[135 157  96 139 140 138 131 109 132 132] = M
[131 132 132 109 131 158 139 135  96 138] = T
[ 96 140 158 132 132 138 131 132 109 139] = P
order: [139 109 132 131 138 132 132 158 140  96] -> P
order: [ 96 109 131 132 132 135 138 139 140 157] -> M
find: [131 132 132 109 131 158 139 135  96 138] -> T
order: [ 96 109 131 132 132 132 138 139 140 158] -> P

[158 164 176 118] -> N
[210 191 190 148] -> Q
[131 134 139 124] -> J
[162 163 118 163] -> L
loc: [176] -> N, 3
order: [124 131 134 139] -> J
loc: [191] -> Q, 2
order: [163 118 163 162] -> L
order: [118 158 164 176] -> N
loc: [164] -> N, 2
loc: [148] -> Q, 4

[145 132 119 147 144 138 137 130 141 128 133] -> B
[109 123  86 129 227 114  73 126  67 155 119] -> Y
[144 120 128 147 138 141 130 132 145 138 133] -> D
[138 128 145 132 144 119 147 130 133 138 141] -> V
order: [119 128 130 132 133 138 138 141 144 145 147] -> V
loc: [137] -> B, 7
find: [145 132 119 147 144 138 137 130 141 128 133] -> B
order: [141 138 133 130 147 119 144 132 145 128 138] -> V

[175 160 129  92 172 166 112 189 132  83 163 158 100  42  78 144 136  88
 182 130 127 140 174 154  91  96  55 113  39 145 195 129 133 146 151  98
 158 166 170 156 165] = E
[175 160 129  92 172 166 109 189 132  83 163 158 100 155  78  93 115  88
 139 130 127  67 174 154  91  96  55 113  39 145 154 129 133 146 140 143
 129  65 152 138  69] = K
[175 160 129  92 172 166 112 189 132  83 163 158 100  42  78  93 136  88
 139 130 127 140 174 154  91  96  55 113  39 145 154 129 133 146 151  98
 158 166 170 156 142] = U
[109 146 129 129  39 113 174 145 100  65  91 160  69 131 132 175 143 174
  67 140  96 189 168 127 163 139  83 166 152 129 158  92  93 138  55  78
 133 154 172 155 154] = Z
[135 205 160 112 169 161 101  94  58 156 130 168 100  83 100 120 185 194
 179 147 160 127 164 140 155  94  81 146 128 123 139 116 103 119  87  69
 116 153 148 163  56] = H
order: [ 39  55  65  67  69  78  83  88  91  92  93  96 100 109 113 115 127 129
 129 129 130 132 133 138 139 140 143 145 146 152 154 154 155 158 160 163
 166 172 174 175 189] -> K
loc: [169] -> H, 5
loc: [194] -> H, 18
find: [175 160 129  92 172 166 109 189 132  83 163 158 100 155  78  93 115  88
 139 130 127  67 174 154  91  96  55 113  39 145 154 129 133 146 140 143
 129  65 152 138  69] -> K

[100 109 123 118 122 132 117 125 152 121 134 109 132 137 129 109 135 133
 134]  vos
[105 140 146 128 130 156 136 123 127  76 116 105  92 100 116 140 146 114
 102]  sabak
[122 152 106 146 184 132 122 162 116 139  96 119 114 123 120 145 133 127
 116]  dami
[137 119 129 107  39 152 143 134 134  88 155 145 152 152 109 115 142 167
 110]  vukif
[143 135 119 131 102 127 133 122 133 157 146 106 123 131 139 126 110 116
 142]  zofad
[133 128 126 126 112 154 122 133 127 123 142 104 120 133 120 129 136 137
 119]  zukud
[112 130 124 130 125 145 132 120 147 146 123 133 135 146 112 119 127 138
 132]  vosu
[155 122 130 123  76 158 118 116 127 126 169 113 127 148 122 137 134 147
 112]  Poz
[138 146 120 132 127 112 145 148 119 132 112 146 135 125 123 130 124 133
 130]  Rana
[145 143 120 139 149 121 113 136 112 127 135 109 114 129 121 151 137 134
 103]  getag
[153 134 130 139 152 109 129 120 112 154 128 153 141 128 137 134 114 123
 143]  Leb
[125 135 130 112  77 128 163 148 120  89 116 163 145 126 118 120 133 146
 117]  nizi
find: [122 152 106 146 184 132 122 162 116 139  96 119 114 123 120 145 133 127
 116] -> dami
loc: [107] -> vukif, 4
order: [130 138 146 120 132 127 112 145 148 119 132 112 146 135 125 123 130 124
 133] -> Rana

[ 87 148  66 158  88 101 112 108 146  91 106 191 154] = W
[ 87 148  82 158  88 101 112 108 146  91 106 191 154] = R
[140 114 157 124 161 140 166 142 109 141 118 141 132] = A
[104  83 110 156 101 109 101 121 185  91  78 159 138] = S
[135 149  79  98  97  93 146  99  64 133 239 143 135] = C
[140 114 157 124 161 140 166 142 109 141 162  83 120] = G
[ 79 134 149 143 146  93  97 133  98  99 239 135  64] = F
find: [135 149  79  98  97  93 146  99  64 133 239 143 135] -> C
order: [ 88 101 112 108 146  91 106 191 154  87 148  66 158] -> W
loc: [82] -> R, 3
order: [135 143 239 133  64  99 146  93  97  98  79 149 135] -> C
order: [ 87  88 101 158 106 154  66  91 146 191 112 108 148] -> W

[192 157 130 199  55 140  99 131 103 131 170 154 117 130  63 139 151 138] = Fal
[127 118 163  85 133 139 156 155 124 104 127  92 137  67  59 131 129 185] = kirog
[191 158 130 198 149 140  99 131 103 131 170 154 117 130  64 140 150 139] = Meb
[124 107 101 148  57 145 102 202 128  88 134  73 121 186 105 123 116 115] = nosa
[126 114 115 117 130 118 146 119 127 123 130 151 127 145 100 105 110 129] = nudom
[124 121 125 150 128 133 130 123 141 130 128 135 128 131 116 127 120 132] = Vosov
[124 107 101 148  57 145 102 202 128  88 134  73 121 186 105 155 113 134] = Kiz
[135  97 186  73 125 140 168 155 115  99 125  84 143  54  39 145 159 128] = ran
[148 217 132 116  78 151 144  79 121 155 124 108 185 158  94 121 134 108] = puf
[115 115 111 161  67  94  94 196 153  85 135  73 140 177  96 131 112  98] = Pezo
[213 164 111 181 151 137  98 146 111 138 201 168 125 134  59 162 163 139] = lolun
[127 118 163  85 133 139 156 155 124 104 127  92 137  67  59 131 150 134] = rumum
loc: [149] -> Meb, 5
loc: [54] -> ran, 14
find: [213 164 111 181 151 137  98 146 111 138 201 168 125 134  59 162 163 139] -> lolun

[ 97 191 154 128 185 146 165 187 153 119 119 112  93  82 104 154 139  85
 137 164  83 140  92 114 167 168 153 107  86 167  90 137  88  98 128 169
 179 193 159 159 118 130 192  81 135 146 105 166 176] : kubi
[137 153 168 179 187 192 193 191 185 176 166 154 141 130 118 107  98  92
  86  83  81  82  85  90  97 104 112 120 128 135 143 149 156 161 165 167
 169 167 164 158 152 144 137 127 118 108 100  93  88] : banab
[ 93  99  97 176 153 128  92  83 154 169  82  81 168 140 154 146 104 119
 159 114 106  88 137  90 153 119 167 179  85 139 166 192 159 137 164 130
 135  86 107 193 165 128 187 146 118 167 112 191 185] : niku
[ 86  90 140 137 104 154  81 168 112 139 191 107 153 114 153 179  85 154
  92 137 128  99 159 146 167 187  93 193 166 130 185 167 192 164 169 159
  97 118 140  83 119 119 135 176  88 146  82 128 105] : kasef
[146 104 165 130  88 105 107 119 159 191 128 146  90 137 112 193 154 153
  97 167  93 135 187 114 139 159 118 128 167 119 137  81 140 168  83 179
 185 165  82  85  86 164 153 154 192  92  99 169 176] : kop
order: [ 81  82  83  85  86  88  90  92  93  97  99 104 105 107 112 114 118 119
 119 128 128 130 135 137 137 139 140 146 146 153 153 154 154 159 159 164
 165 165 167 167 168 169 176 179 185 187 191 192 193] -> kop
order: [164  83 140  92 114 167 168 153 107  86 167  90 137  88  98 128 169 179
 193 159 159 118 130 192  81 135 146 105 166 176  97 191 154 128 185 146
 165 187 153 119 119 112  93  82 104 154 139  85 137] -> kubi
find: [ 93  99  97 176 153 128  92  83 154 169  82  81 168 140 154 146 104 119
 159 114 106  88 137  90 153 119 167 179  85 139 166 192 159 137 164 130
 135  86 107 193 165 128 187 146 118 167 112 191 185] -> niku
order: [176  82 159  97  90 153 104  83 164 167 119 191 128 107 159 135 146 119
 118 105 114 137 146  99  88 137 187  93 192  86 154 140 140 166 154 153
 128 167 112 185 130 139 179 193  81  92 169  85 168] -> kasef
order: [176 166 105 146 135  81 192 130 118 159 159 193 179 169 128  98  88 137
  90 167  86 107 153 168 167 114  92 140  83 164 137  85 139 154 104  82
  93 112 119 119 153 187 165 146 185 128 154 191  97] -> kubi
order: [ 97 118 140  83 119 119 135 176  88 146  82 128 105  86  90 140 137 104
 154  81 168 112 139 191 107 153 114 153 179  85 154  92 137 128  99 159
 146 167 187  93 193 166 130 185 167 192 164 169 159] -> kasef
find: [ 86  90 140 137 104 154  81 168 112 139 191 107 153 114 153 179  85 154
  92 137 128  99 159 146 167 187  93 193 166 130 185 167 192 164 169 159
  97 118 140  83 119 119 135 176  88 146  82 128 105] -> kasef

[102  90 159 100 117 155 131 101  98 141 108  84 125  88 152 151 184 126
 160 127  76 159 183  87 119 152 119  93 117 164 158 156 123 116 119 129
 132 146 135 126 132 129]  Fupas
[121 121 144 118 120 146 140 120 117 131 113 101 120 110 126 136 154 135
 147 132 113 128 157 111 121 139 123 109 116 158 144 146 138 132 124 124
 116 124 121 119 125 122]  Lib
[ 97  98 167  98 111 161 134 102 107 153 108  72 131  90 140 155 183 139
 162 117  80 137 201  95 117 154 119  88 118 167 152 158 126 122 125 110
 112 121 123 127 107 137]  besa
[158 158 104 139 132 113 124 142 145 114 148 172 135 138 123 110  96 138
  84 140 152 117  78 155 139 101 134 171 138 102 118 106 126 136 137 129
 148 128 136 129 134 121]  paf
[102  90 159 100 117 155 131 101  98 141 108  84 125  88 152 151 184 126
 160 127  76 159 183  87 119 152 119  93 117 164 158 156 123 116 119 122
 116 122 124 123 111 130]  betil
[108 122 148 114 118 145 142 118 107 142 112 108 122 107 131 144 153 129
 152 123 112 144 160 117 122 147 117 101 119 150 132 149 123 124 118 128
 112 121 122 122 122 126]  vovot
[127 121 167 112 118 126 162  98 137  72 117 201  98 152 183 108 134  95
 131 123 117 153 111 110 107 158 101 122 140  97 139  90  80 161 154 107
 167 137 155 125 119  88]  tefus
[168 168  87 165 145  85 111 160 164  99 159 182 127 173 107  92  47 124
  78 125 189 109  29 177 141  85 155 187 141  66  94  83 129 141 133 151
 157 132 143 138 144 125]  sut
[122 119 146 120 125 141 132 124 116 139 120 107 126 116 125 138 148 132
 142 123 111 135 156 128 121 131 112 106 121 145 142 145 134 125 123 121
 120 128 124 130 127 122]  gefeg
find: [158 158 104 139 132 113 124 142 145 114 148 172 135 138 123 110  96 138
  84 140 152 117  78 155 139 101 134 171 138 102 118 106 126 136 137 129
 148 128 136 129 134 121] -> paf
order: [137 107 127 123 121 112 110 125 122 126 158 152 167 118  88 119 154 117
  95 201 137  80 117 162 139 183 155 140  90 131  72 108 153 107 102 134
 161 111  98 167  98  97] -> besa

[128 166 135 157 107 139 148  95  23 137 143 171 174 140 123 125 128 137
 159 135 149 152] -> tolod
[124 169 116 157 108 132 133 150 134 155 108 134 154 146 128 120 163 131
 143 147  99 132] -> Kalov
[143 149 137 167 157 171 123 107 128 139 159 174 135  95 135 137 140 152
 128  23 125 148] -> vake
[101 134  88 118 119 154 168 137 145 119 143 171 142 118 182 154 122 130
 134 123 105 152] -> resiv
[119 118  87 104 125 140 128 130 147 122  91 164 156 129  70 110 110 145
 107 124 127 120] -> Tika
[122 135 116 143 175 136 106 123 143  42 152 110 128 119 136 123 140 120
 133 192 123  51] -> biz
order: [ 23  95 107 123 125 128 128 135 135 137 137 139 140 143 148 149 152 157
 159 166 171 174] -> tolod
loc: [104] -> Tika, 4
find: [122 135 116 143 175 136 106 123 143  42 152 110 128 119 136 123 140 120
 133 192 123  51] -> biz
loc: [131] -> Kalov, 18

[ 19 211 173 211 165 219] -> Pom
[239 110  64 138  47 233] -> pul
[ 64 138 110  47 240 233] -> Sazov
order: [138  47 233 239 110  64] -> pul
order: [110  47 138  64 240 233] -> Sazov
order: [165 219  19 211 173 211] -> Pom
order: [ 47  64 110 138 233 240] -> Sazov
loc: [240] -> Sazov, 5

